Below are the code and all the weights of a small trained network. Each question names an input and a target symbol and asks about switching units off, where a switched-off unit gives its printed mean instead of its output.

import numpy as np


def w(rows, s, z=0):
    codes = np.array(rows[::2]) - 128.0
    scale = np.full(codes.shape[1], s)
    scale[-1] = z or s
    return codes * scale


def f(y):
    return y / 2 * (1 + np.tanh(0.7978845608 * (y + 0.044715 * y**3)))


def softmax(a):
    e = np.exp(a - a.max(-1, keepdims=True))
    return e / e.sum(-1, keepdims=True)


def log_softmax(a):
    a = a - a.max(-1, keepdims=True)
    return a - np.log(np.exp(a).sum(-1, keepdims=True))


def net(x, mask):
    ids = ['αγδεζθλμξπτφψω'.index(c) for c in x.split()]
    T = len(ids)
    res = E[ids] + P[:T]
    q, k, v = (res @ M[0].T for M in (Q, K, V))
    z = softmax(np.where(np.tri(T) > 0, q @ k.T / 3**0.5, -1e9)) @ v
    res = res + np.where(mask[0], z, O[0][:, -1]) @ O[0][:, :-1]
    y = f(res @ A[0][:, :-1].T + A[0][:, -1])
    res = res + np.where(mask[1:17], y, B[0][:, -1]) @ B[0][:, :-1]
    return log_softmax(res[-1] @ U[:, :-1].T + U[:, -1])


Q, K, V, O, A, B = {}, {}, {}, {}, {}, {}
E = w([
[143,216,91,143],'α',
[99,154,111,69],'γ',
[140,92,76,84],'δ',
[130,102,65,88],'ε',
[98,193,126,102],'ζ',
[129,86,84,66],'θ',
[5,45,168,223],'λ',
[129,90,86,65],'μ',
[144,98,177,48],'ξ',
[129,117,104,89],'π',
[135,146,83,121],'τ',
[100,205,218,63],'φ',
[90,204,115,103],'ψ',
[185,212,38,167],'ω',
],0.017)
P = w([
[202,52,9,32],'0',
[110,83,1,136],'1',
[71,110,87,124],'2',
[66,171,149,115],'3',
[51,159,143,131],'4',
[44,156,164,124],'5',
[37,176,185,139],'6',
[25,180,200,135],'7',
[17,198,216,134],'8',
[21,217,228,137],'9',
],0.0077)
Q[0] = w([
[75,88,182,156],'H0',
[204,149,131,118],'H0',
[255,2,122,163],'H0',
],0.0064)
K[0] = w([
[50,163,30,104],'H0',
[95,177,3,52],'H0',
[143,179,138,41],'H0',
],0.0049)
V[0] = w([
[228,220,99,6],'H0',
[1,184,180,237],'H0',
[68,40,201,157],'H0',
],0.0075)
O[0] = w([
[11,185,177,122,232],'H0',
[165,74,131,181,81],'H0',
[168,142,86,100,2],'H0',
],0.011,0.0048)
A[0] = w([
[90,123,112,94,66],'N0',
[188,177,145,153,232],'N1',
[81,124,166,121,93],'N2',
[131,86,97,138,139],'N3',
[89,126,73,132,150],'N4',
[139,119,139,87,157],'N5',
[122,173,164,37,34],'N6',
[249,76,99,114,2],'N7',
[57,58,158,162,100],'N8',
[104,75,127,59,181],'N9',
[127,47,133,118,175],'N10',
[150,160,135,243,227],'N11',
[144,147,160,163,127],'N12',
[94,185,165,75,229],'N13',
[108,59,118,175,230],'N14',
[171,157,38,186,178],'N15',
],0.012,0.0064)
B[0] = w([
[198,111,153,228,149],'N0',
[70,139,120,72,146],'N1',
[164,94,76,136,171],'N2',
[146,107,29,93,133],'N3',
[145,192,182,163,158],'N4',
[82,124,168,105,132],'N5',
[224,207,91,179,170],'N6',
[9,122,144,190,154],'N7',
[123,213,157,95,145],'N8',
[65,183,117,171,152],'N9',
[114,206,65,117,136],'N10',
[98,48,158,66,162],'N11',
[181,39,3,150,131],'N12',
[73,49,156,128,252],'N13',
[100,202,122,28,140],'N14',
[152,193,156,67,153],'N15',
],0.0071,0.021)
U = w([
[96,255,210,143,130],'α',
[87,29,155,129,226],'γ',
[185,113,119,153,3],'δ',
[182,130,119,156,9],'ε',
[192,138,106,86,108],'ζ',
[185,183,75,109,50],'θ',
[201,119,122,139,83],'λ',
[186,120,104,177,7],'μ',
[213,165,106,84,199],'ξ',
[182,124,109,160,14],'π',
[195,130,98,123,134],'τ',
[225,191,148,42,142],'φ',
[188,123,120,155,25],'ψ',
[181,140,94,151,43],'ω',
],0.0094,0.0049)

Each question gives the input, a string of symbols that net reads in full, and the target symbol t.
The units are the heads (3 rows each of Q, K, V and O) and the neurons (one row each of A and B). Each row of codes is followed by its name. A weight is (code - 128) times the scale printed after its matrix; where a second scale follows, it is the last column's (O, A, B and U).
mask holds one flag per unit, heads first, then neurons. A switched-off unit (its flag False) gives its mean, the last column of its rows in O or B, instead of its output. The means were averaged over made-up inputs and are rounded, as every weight is.
A unit's drop is (log p(t) with every unit on - log p(t) with that unit switched off) / (log p(t) with every unit on - log p(t) with every unit switched off).
The circuit of an input: a set's keep is (log p(t) with only the set's units on - log p(t) with every unit switched off) / (log p(t) with every unit on - log p(t) with every unit switched off). Starting from the 12 units with the biggest drops (on a tie, the unit counted first), units are removed one at a time, each time the one whose removal leaves the highest keep (on an exact tie, the one counted first), for as long as the keep stays at least 0.8.
circuit, biggest first: the units of the circuit, biggest drop first
unit that matters most: the unit with the biggest drop
k most important neurons: the k neurons with the biggest drops, biggest first
drop of u: that unit's drop, to one decimal
input π ζ ψ μ α θ ζ, target γ: 2 most important neurons : [N13 N15]
input δ α π, target α: circuit, biggest first : [H0 N11]
input ψ α α α π ω δ, target α: unit that matters most : N8
input α π τ ψ μ, target α: circuit, biggest first : [N9 N11 H0]
input ψ α ξ, target α: circuit, biggest first : [N9 H0]
input τ γ φ ζ δ α ε δ ζ τ, target γ: circuit, biggest first : [N6 N15 H0]
input α α α ω ω, target γ: circuit, biggest first : [N11 N6]
input ω π τ, target α: 2 most important neurons : [N11 N4]
input ψ μ τ π ζ τ α α ψ, target γ: 2 most important neurons : [N13 N15]
input λ ε ω ε α, target φ: 2 most important neurons : [N15 N13]
input α α π τ α ε, target α: drop of N13 : 0.1
input ζ φ ω α α γ ω ω, target γ: drop of H0 : 0.4
input ζ ω λ α φ γ α α ω, target φ: drop of N13 : 0.3
input ω α ψ ζ α ζ α, target γ: most important neuron : [N11]
